Below are the code and all the weights of a small trained network. Each question names an input and a target symbol and asks about switching units off, where a switched-off unit gives its printed mean instead of its output.

import numpy as np


def w(rows, s, z=0):
    codes = np.array(rows[::2]) - 128.0
    scale = np.full(codes.shape[1], s)
    scale[-1] = z or s
    return codes * scale


def norm(h):
    return h / np.sqrt((h * h).mean(-1, keepdims=True) + 1e-5)


def f(y):
    return y / 2 * (1 + np.tanh(0.7978845608 * (y + 0.044715 * y**3)))


def softmax(a):
    e = np.exp(a - a.max(-1, keepdims=True))
    return e / e.sum(-1, keepdims=True)


def log_softmax(a):
    a = a - a.max(-1, keepdims=True)
    return a - np.log(np.exp(a).sum(-1, keepdims=True))


def net(x, mask):
    ids = ['ΘΠΦΨεζ'.index(c) for c in x.split()]
    T = len(ids)
    res = E[ids] + P[:T]
    r = norm(res)
    for j in range(2):
        rows = slice(4 * j, 4 * j + 4)
        q, k, v = (r @ M[0][rows].T for M in (Q, K, V))
        z = softmax(np.where(np.tri(T) > 0, q @ k.T / 4**0.5, -1e9)) @ v
        o = O[0][rows]
        res = res + np.where(mask[j], z, o[:, -1]) @ o[:, :-1]
    y = f(norm(res) @ A[0][:, :-1].T + A[0][:, -1])
    res = res + np.where(mask[2:10], y, B[0][:, -1]) @ B[0][:, :-1]
    return log_softmax(norm(res)[-1] @ U[:, :-1].T + U[:, -1])


Q, K, V, O, A, B = {}, {}, {}, {}, {}, {}
E = w([
[111,149,126,98,147,136],'Θ',
[114,125,104,1,166,121],'Π',
[92,142,94,186,110,133],'Φ',
[135,159,66,130,163,108],'Ψ',
[132,101,99,129,131,127],'ε',
[127,119,151,160,115,82],'ζ',
],0.0086)
P = w([
[144,116,187,120,126,146],'0',
[109,136,158,135,97,124],'1',
[13,48,152,107,252,45],'2',
[182,134,169,118,144,167],'3',
[133,158,120,125,61,93],'4',
[26,11,188,99,233,88],'5',
[160,141,130,113,133,167],'6',
[143,168,114,120,48,68],'7',
],0.0043)
Q[0] = w([
[138,83,112,126,195,177],'H0',
[177,151,158,109,84,159],'H0',
[69,95,130,140,185,138],'H0',
[205,189,148,148,64,188],'H0',
[119,141,83,150,138,194],'H1',
[170,137,105,117,84,162],'H1',
[192,126,128,110,150,116],'H1',
[128,121,128,123,96,1],'H1',
],0.0077)
K[0] = w([
[167,211,60,127,124,227],'H0',
[73,149,153,176,16,137],'H0',
[194,140,84,104,190,191],'H0',
[40,171,128,162,47,75],'H0',
[123,160,3,155,204,130],'H1',
[120,85,121,61,177,86],'H1',
[177,149,138,85,155,121],'H1',
[114,53,230,206,92,55],'H1',
],0.006)
V[0] = w([
[92,142,138,168,156,2],'H0',
[28,51,97,83,161,140],'H0',
[113,124,191,165,90,246],'H0',
[17,188,120,96,143,128],'H0',
[115,137,69,187,86,224],'H1',
[105,138,160,113,115,56],'H1',
[69,154,22,120,167,116],'H1',
[160,103,164,147,102,35],'H1',
],0.0044)
O[0] = w([
[95,3,157,88,36,114,250],'H0',
[201,23,242,121,249,227,207],'H0',
[104,189,12,166,154,175,28],'H0',
[47,110,181,144,142,234,210],'H0',
[242,81,212,150,97,154,111],'H1',
[114,197,86,142,102,90,180],'H1',
[201,191,174,114,194,95,196],'H1',
[56,148,98,165,102,120,172],'H1',
],0.0038,0.0021)
A[0] = w([
[125,195,204,102,212,140,205],'N0',
[170,29,92,126,135,167,104],'N1',
[74,147,178,62,167,142,170],'N2',
[84,123,94,190,130,115,252],'N3',
[63,161,36,90,3,55,88],'N4',
[66,129,95,87,155,188,235],'N5',
[168,222,185,222,97,162,95],'N6',
[106,106,83,131,73,158,233],'N7',
],0.0051,0.0018)
B[0] = w([
[108,124,23,174,83,117,252],'N0',
[99,100,205,182,84,150,149],'N1',
[94,168,108,228,104,122,220],'N2',
[158,170,139,26,83,130,220],'N3',
[159,145,226,152,14,1,252],'N4',
[149,99,205,114,19,109,198],'N5',
[117,221,170,98,254,138,172],'N6',
[96,218,151,91,186,42,181],'N7',
],0.0045,0.0025)
U = w([
[37,172,42,191,68,199,56],'Θ',
[68,119,107,32,115,178,81],'Π',
[114,230,216,157,232,154,130],'Φ',
[189,183,3,162,190,64,115],'Ψ',
[205,29,197,178,122,172,113],'ε',
[129,167,159,118,56,23,248],'ζ',
],0.0054,0.0013)

Each question gives the input, a string of symbols that net reads in full, and the target symbol t.
The units are the heads (4 rows each of Q, K, V and O) and the neurons (one row each of A and B). Each row of codes is followed by its name. A weight is (code - 128) times the scale printed after its matrix; where a second scale follows, it is the last column's (O, A, B and U).
mask holds one flag per unit, heads first, then neurons. A switched-off unit (its flag False) gives its mean, the last column of its rows in O or B, instead of its output. The means were averaged over made-up inputs and are rounded, as every weight is.
A unit's drop is (log p(t) with every unit on - log p(t) with that unit switched off) / (log p(t) with every unit on - log p(t) with every unit switched off).
The circuit of an input: a set's keep is (log p(t) with only the set's units on - log p(t) with every unit switched off) / (log p(t) with every unit on - log p(t) with every unit switched off). Starting from all 10 units, units are removed one at a time, each time the one whose removal leaves the highest keep (on an exact tie, the one counted first), for as long as the keep stays at least 0.8.
circuit, biggest first: the units of the circuit, biggest drop first
k most important neurons: the k neurons with the biggest drops, biggest first
which heads matter: for each layer, one digit per head in row order, 1 if its drop is at least 0.15 and else 0, layers parted by /
drop of u: that unit's drop, to one decimal
input Φ Φ ζ, target ε: circuit, biggest first => (H0 H1 N4)
input Φ ε Θ Φ Θ Φ, target ε: circuit, biggest first => (H1 H0)
input Φ ε Φ Ψ Φ Φ Θ, target Θ: 3 most important neurons => (N0 N2 N4)
input ε Π Φ ε ε Θ, target Ψ: circuit, biggest first => (H0 N0)
input Ψ Φ ζ ε ε Ψ, target Ψ: circuit, biggest first => (H0 N4)
input Ψ Φ Φ Φ Π Φ, target ε: circuit, biggest first => (H1)
input ε ε Φ Φ ε, target ε: which heads matter => 10
input ζ ε Ψ ε Π Φ, target Ψ: which heads matter => 10
input Φ Ψ ε, target ε: which heads matter => 01
input Φ ε Ψ ε Ψ ζ, target Ψ: which heads matter => 10
input Φ Ψ Π ε ε Φ, target Ψ: drop of H1 => 0.1
input Φ Ψ Ψ, target ε: drop of H1 => 0.3
input Φ ε Π, target ε: drop of H0 => 0.5
input ε Θ ε, target Ψ: drop of H0 => 1.4
